Below are the code and all the weights of a small trained network. Each question names an input and a class and asks about switching units off, where a switched-off unit gives its printed mean instead of its output.

import numpy as np


def w(rows, s, z=0):
    codes = np.array(rows[::2]) - 128.0
    scale = np.full(codes.shape[1], s)
    scale[-1] = z or s
    return codes * scale


def f(y):
    return y / 2 * (1 + np.tanh(0.7978845608 * (y + 0.044715 * y**3)))


def log_softmax(a):
    a = a - a.max(-1, keepdims=True)
    return a - np.log(np.exp(a).sum(-1, keepdims=True))


def net(x, mask):
    res = np.array(x, float).reshape(1, 3) / 4 @ E
    y = f(res @ A[0][:, :-1].T + A[0][:, -1])
    res = res + np.where(mask, y, B[0][:, -1]) @ B[0][:, :-1]
    return log_softmax(res[-1] @ U[:, :-1].T + U[:, -1])


A, B = {}, {}
E = w([
[118,56,66,205,66],'x0',
[205,104,89,83,213],'x1',
[150,133,177,251,193],'x2',
],0.011)
A[0] = w([
[187,120,97,120,158,253],'neuron 0',
[119,183,147,147,80,68],'neuron 1',
[171,72,86,112,201,50],'neuron 2',
[118,7,83,162,119,55],'neuron 3',
[144,219,149,109,163,48],'neuron 4',
[89,102,52,67,84,96],'neuron 5',
[50,153,142,130,108,214],'neuron 6',
[68,197,179,222,81,167],'neuron 7',
[113,191,183,83,168,91],'neuron 8',
[119,125,152,186,159,54],'neuron 9',
[156,137,145,211,181,210],'neuron 10',
],0.015,0.0069)
B[0] = w([
[39,110,159,73,167,204],'neuron 0',
[32,244,146,121,110,154],'neuron 1',
[64,242,224,157,176,183],'neuron 2',
[106,200,51,234,93,195],'neuron 3',
[98,156,112,215,77,180],'neuron 4',
[174,251,137,77,103,206],'neuron 5',
[87,110,161,91,170,197],'neuron 6',
[70,149,125,102,138,251],'neuron 7',
[188,177,24,227,93,200],'neuron 8',
[254,226,154,66,84,171],'neuron 9',
[154,171,91,37,105,240],'neuron 10',
],0.011,0.015)
U = w([
[147,188,73,253,90,147],'0',
[56,185,217,103,179,97],'1',
[237,185,131,5,88,101],'2',
[102,130,94,47,161,251],'3',
[182,101,161,186,68,95],'4',
[130,84,148,175,138,96],'5',
[143,68,101,171,131,100],'6',
],0.013,0.014)

Each question gives the input, the list of numbers given to net, and the class t.
The units are the neurons (one row each of A and B). Each row of codes is followed by its name. A weight is (code - 128) times the scale printed after its matrix; where a second scale follows, it is the last column's (A, B and U).
mask holds one flag per neuron, in row order. A switched-off neuron (its flag False) gives its mean, the last column of its row in B, instead of its output. The means were averaged over made-up inputs and are rounded, as every weight is.
A unit's drop is (log p(t) with every unit on - log p(t) with that unit switched off) / (log p(t) with every unit on - log p(t) with every unit switched off).
The circuit of an input: a set's keep is (log p(t) with only the set's units on - log p(t) with every unit switched off) / (log p(t) with every unit on - log p(t) with every unit switched off). Starting from all 11 units, units are removed one at a time, each time the one whose removal leaves the highest keep (on an exact tie, the one counted first), for as long as the keep stays at least 0.8.
circuit, biggest first: the units of the circuit, biggest drop first
k most important neurons: the k neurons with the biggest drops, biggest first
drop when u is switched off: that unit's drop, to one decimal
input [2,-2,4], class 2: circuit, biggest first	neuron 9; neuron 10
input [-2,1,0], class 3: circuit, biggest first	neuron 2; neuron 5
input [-1,3,-3], class 3: most important neuron	neuron 9
input [-2,1,3], class 3: 2 most important neurons	neuron 5; neuron 9
input [4,-1,8], class 2: 2 most important neurons	neuron 10; neuron 9
input [3,0,1], class 3: circuit, biggest first	neuron 8; neuron 2
input [3,4,-4], class 1: circuit, biggest first	neuron 10; neuron 8
input [-5,2,5], class 0: 3 most important neurons	neuron 4; neuron 8; neuron 5
input [-1,1,-1], class 3: circuit, biggest first	neuron 2; neuron 9
input [-5,3,-5], class 0: 4 most important neurons	neuron 8; neuron 10; neuron 4; neuron 9
input [-5,-1,4], class 0: 2 most important neurons	neuron 8; neuron 4
input [-4,3,-4], class 0: circuit, biggest first	neuron 10; neuron 8
input [-5,7,-7], class 1: 2 most important neurons	neuron 2; neuron 0
input [-3,4,-4], class 1: circuit, biggest first	neuron 10
input [7,5,8], class 2: 4 most important neurons	neuron 10; neuron 9; neuron 8; neuron 4
input [3,-2,-1], class 3: 4 most important neurons	neuron 8; neuron 4; neuron 2; neuron 6
input [1,2,-2], class 3: circuit, biggest first	neuron 9; neuron 2
input [6,-8,7], class 1: 2 most important neurons	neuron 7; neuron 8
input [-1,-3,4], class 2: drop when neuron 5 is switched off	-0.1
input [-8,-6,-8], class 0: drop when neuron 4 is switched off	0.2
